Below are the code and all the weights of a small trained network. Each question names an input and a target symbol and asks about switching units off, where a switched-off unit gives its printed mean instead of its output.

import numpy as np


def w(rows, s, z=0):
    codes = np.array(rows[::2]) - 128.0
    scale = np.full(codes.shape[1], s)
    scale[-1] = z or s
    return codes * scale


def f(y):
    return y / 2 * (1 + np.tanh(0.7978845608 * (y + 0.044715 * y**3)))


def softmax(a):
    e = np.exp(a - a.max(-1, keepdims=True))
    return e / e.sum(-1, keepdims=True)


def log_softmax(a):
    a = a - a.max(-1, keepdims=True)
    return a - np.log(np.exp(a).sum(-1, keepdims=True))


def net(x, mask):
    ids = ['αεζηθμξπφψω'.index(c) for c in x.split()]
    T = len(ids)
    res = E[ids] + P[:T]
    u = 0
    for l in range(3):
        q, k, v = (res @ M[l].T for M in (Q, K, V))
        z = softmax(np.where(np.tri(T) > 0, q @ k.T / 3**0.5, -1e9)) @ v
        res = res + np.where(mask[u], z, O[l][:, -1]) @ O[l][:, :-1]
        u += 1
        y = f(res @ A[l][:, :-1].T + A[l][:, -1])
        res = res + np.where(mask[u : u + 4], y, B[l][:, -1]) @ B[l][:, :-1]
        u += 4
    return log_softmax(res[-1] @ U[:, :-1].T + U[:, -1])


Q, K, V, O, A, B = {}, {}, {}, {}, {}, {}
E = w([
[18,207,181,126],'α',
[127,125,102,89],'ε',
[125,131,109,98],'ζ',
[100,122,118,102],'η',
[182,133,162,81],'θ',
[254,148,64,155],'μ',
[151,138,92,84],'ξ',
[126,129,103,93],'π',
[183,50,95,38],'φ',
[119,202,168,234],'ψ',
[85,181,54,57],'ω',
],0.014)
P = w([
[91,1,200,117],'0',
[172,170,186,124],'1',
[149,170,203,128],'2',
[132,164,198,143],'3',
[129,168,197,144],'4',
[138,158,193,155],'5',
[132,177,199,149],'6',
[143,172,185,151],'7',
[136,170,201,155],'8',
[131,171,184,148],'9',
[133,170,190,148],'10',
[100,148,190,148],'11',
],0.0052)
Q[0] = w([
[155,34,30,212],'0.h1',
[135,86,148,136],'0.h1',
[163,70,63,2],'0.h1',
],0.0067)
K[0] = w([
[196,188,58,110],'0.h1',
[117,170,119,142],'0.h1',
[141,254,182,178],'0.h1',
],0.012)
V[0] = w([
[204,236,153,81],'0.h1',
[128,70,236,95],'0.h1',
[188,18,173,253],'0.h1',
],0.005)
O[0] = w([
[96,92,182,7,251],'0.h1',
[131,177,171,58,194],'0.h1',
[2,38,162,130,52],'0.h1',
],0.0073,0.0025)
A[0] = w([
[1,156,86,127,127],'0.n1',
[125,180,159,63,227],'0.n2',
[75,97,143,223,141],'0.n3',
[143,210,58,84,254],'0.n4',
],0.0093,0.0026)
B[0] = w([
[110,87,122,102,144],'0.n1',
[71,59,177,134,254],'0.n2',
[150,255,44,23,125],'0.n3',
[87,55,136,217,222],'0.n4',
],0.0078,0.0071)
Q[1] = w([
[100,3,182,169],'1.h1',
[165,237,89,92],'1.h1',
[49,61,181,138],'1.h1',
],0.0061)
K[1] = w([
[108,206,90,189],'1.h1',
[127,65,122,103],'1.h1',
[115,245,150,116],'1.h1',
],0.013)
V[1] = w([
[79,55,155,117],'1.h1',
[254,125,177,223],'1.h1',
[177,119,23,85],'1.h1',
],0.0065)
O[1] = w([
[68,46,120,155,143],'1.h1',
[254,76,131,203,154],'1.h1',
[100,140,40,90,4],'1.h1',
],0.0089,0.0041)
A[1] = w([
[61,22,39,203,169],'1.n1',
[72,20,83,21,53],'1.n2',
[191,189,118,34,122],'1.n3',
[196,253,121,151,247],'1.n4',
],0.0047,0.0015)
B[1] = w([
[84,65,99,170,242],'1.n1',
[210,138,2,141,250],'1.n2',
[117,62,72,202,84],'1.n3',
[173,139,131,142,198],'1.n4',
],0.0095,0.0011)
Q[2] = w([
[182,133,202,112],'2.h1',
[253,83,222,243],'2.h1',
[223,110,150,104],'2.h1',
],0.0073)
K[2] = w([
[129,188,143,117],'2.h1',
[185,172,102,177],'2.h1',
[88,255,228,185],'2.h1',
],0.009)
V[2] = w([
[66,112,155,2],'2.h1',
[132,238,36,155],'2.h1',
[192,90,156,202],'2.h1',
],0.0043)
O[2] = w([
[146,124,175,11,105],'2.h1',
[31,142,58,95,6],'2.h1',
[190,150,154,159,197],'2.h1',
],0.011,0.0024)
A[2] = w([
[145,167,103,137,176],'2.n1',
[164,75,153,125,224],'2.n2',
[158,109,124,3,3],'2.n3',
[148,180,136,115,173],'2.n4',
],0.011,0.0023)
B[2] = w([
[3,64,98,108,127],'2.n1',
[186,49,61,205,254],'2.n2',
[98,251,40,84,170],'2.n3',
[154,69,213,96,141],'2.n4',
],0.0054,0.0085)
U = w([
[226,79,226,71,178],'α',
[34,108,220,103,3],'ε',
[197,182,23,249,129],'ζ',
[136,252,144,170,121],'η',
[220,141,2,79,164],'θ',
[122,133,96,129,62],'μ',
[145,152,88,126,58],'ξ',
[102,188,60,30,246],'π',
[3,27,98,193,178],'φ',
[136,151,113,116,73],'ψ',
[137,133,109,149,19],'ω',
],0.0061,0.0052)

Each question gives the input, a string of symbols that net reads in full, and the target symbol t.
The units are the heads (3 rows each of Q, K, V and O) and the neurons (one row each of A and B). Each row of codes is followed by its name. A weight is (code - 128) times the scale printed after its matrix; where a second scale follows, it is the last column's (O, A, B and U).
mask holds one flag per unit, layer by layer, with each layer's heads first. A switched-off unit (its flag False) gives its mean, the last column of its rows in O or B, instead of its output. The means were averaged over made-up inputs and are rounded, as every weight is.
A unit's drop is (log p(t) with every unit on - log p(t) with that unit switched off) / (log p(t) with every unit on - log p(t) with every unit switched off).
The circuit of an input: a set's keep is (log p(t) with only the set's units on - log p(t) with every unit switched off) / (log p(t) with every unit on - log p(t) with every unit switched off). Starting from the 12 units with the biggest drops (on a tie, the unit counted first), units are removed one at a time, each time the one whose removal leaves the highest keep (on an exact tie, the one counted first), for as long as the keep stays at least 0.8.
units of the circuit, in order: the units of the circuit, biggest drop first
unit that matters most: the unit with the biggest drop
k most important neurons: the k neurons with the biggest drops, biggest first
top k neurons in layer l: the k neurons of layer l with the biggest drops, biggest first
drop of u: that unit's drop, to one decimal
input ω θ η μ θ θ θ θ ζ θ μ ω, target φ: units of the circuit, in order => 0.n4, 1.n1
input ψ θ ψ ψ η, target π: unit that matters most => 0.n3
input ω ω η ζ ζ θ θ ω ψ η, target ζ: units of the circuit, in order => 0.h1, 1.h1, 2.h1, 0.n3
input θ ψ φ η ε θ θ θ η, target α: units of the circuit, in order => 0.h1, 2.h1, 1.h1, 1.n2
input ω π ζ ω ζ ψ φ, target ζ: units of the circuit, in order => 0.h1, 2.h1, 1.h1
input ω ψ φ, target ζ: units of the circuit, in order => 2.h1, 1.h1, 2.n2
input ω ψ ω θ θ θ η, target ζ: units of the circuit, in order => 0.h1, 1.h1, 2.h1
input ω θ ψ θ η θ θ μ η ω θ, target ζ: units of the circuit, in order => 0.h1, 2.h1, 1.h1
input ψ θ μ θ, target π: 3 most important neurons => 0.n3, 0.n4, 2.n3
input ω ψ ζ θ η θ θ ω ε μ ε, target ζ: units of the circuit, in order => 0.h1, 1.h1, 2.h1
input ω θ η ω ω ψ ω, target ζ: units of the circuit, in order => 0.n4, 0.h1, 1.h1, 2.h1
input ω θ θ ψ π ω, target ζ: units of the circuit, in order => 1.h1, 0.h1, 2.h1, 0.n4
input μ η θ ω ζ η α, target ε: units of the circuit, in order => 1.h1, 2.n2
input ω ω θ θ θ θ π ψ ζ, target ζ: unit that matters most => 0.h1
input θ ω ω θ ψ θ θ ω ω α, target α: 2 most important neurons => 0.n2, 0.n4
input ε φ θ φ, target θ: 3 most important neurons => 1.n2, 2.n3, 0.n4
input ψ ω ζ, target π: top 2 neurons in layer 0 => 0.n3, 0.n4
input ω ψ θ θ, target ζ: top 2 neurons in layer 1 => 1.n4, 1.n3
input ψ ω ε μ θ θ μ θ ξ ε, target π: top 2 neurons in layer 2 => 2.n3, 2.n2
input θ α π θ η θ θ θ θ ζ, target α: unit that matters most => 2.h1
input ψ α ω ζ φ ω θ θ φ θ, target π: top 3 neurons in layer 0 => 0.n3, 0.n4, 0.n2
input ψ η μ ζ ε θ θ ξ, target π: top 2 neurons in layer 2 => 2.n3, 2.n2
input ψ ξ α θ ε θ ε ξ θ φ ω, target π: 2 most important neurons => 0.n3, 0.n2
input ω θ π θ ψ ε, target ζ: top 2 neurons in layer 0 => 0.n2, 0.n1
input θ θ π θ θ η, target α: drop of 0.n2 => 0.0
input θ θ ω θ ψ, target α: drop of 0.n4 => 0.1
input θ θ ψ θ μ θ ω θ θ θ θ ω, target α: drop of 0.n4 => -0.2
input ε ζ α, target ε: drop of 2.n2 => 0.2
input θ θ θ θ ε θ θ ψ, target α: unit that matters most => 0.h1
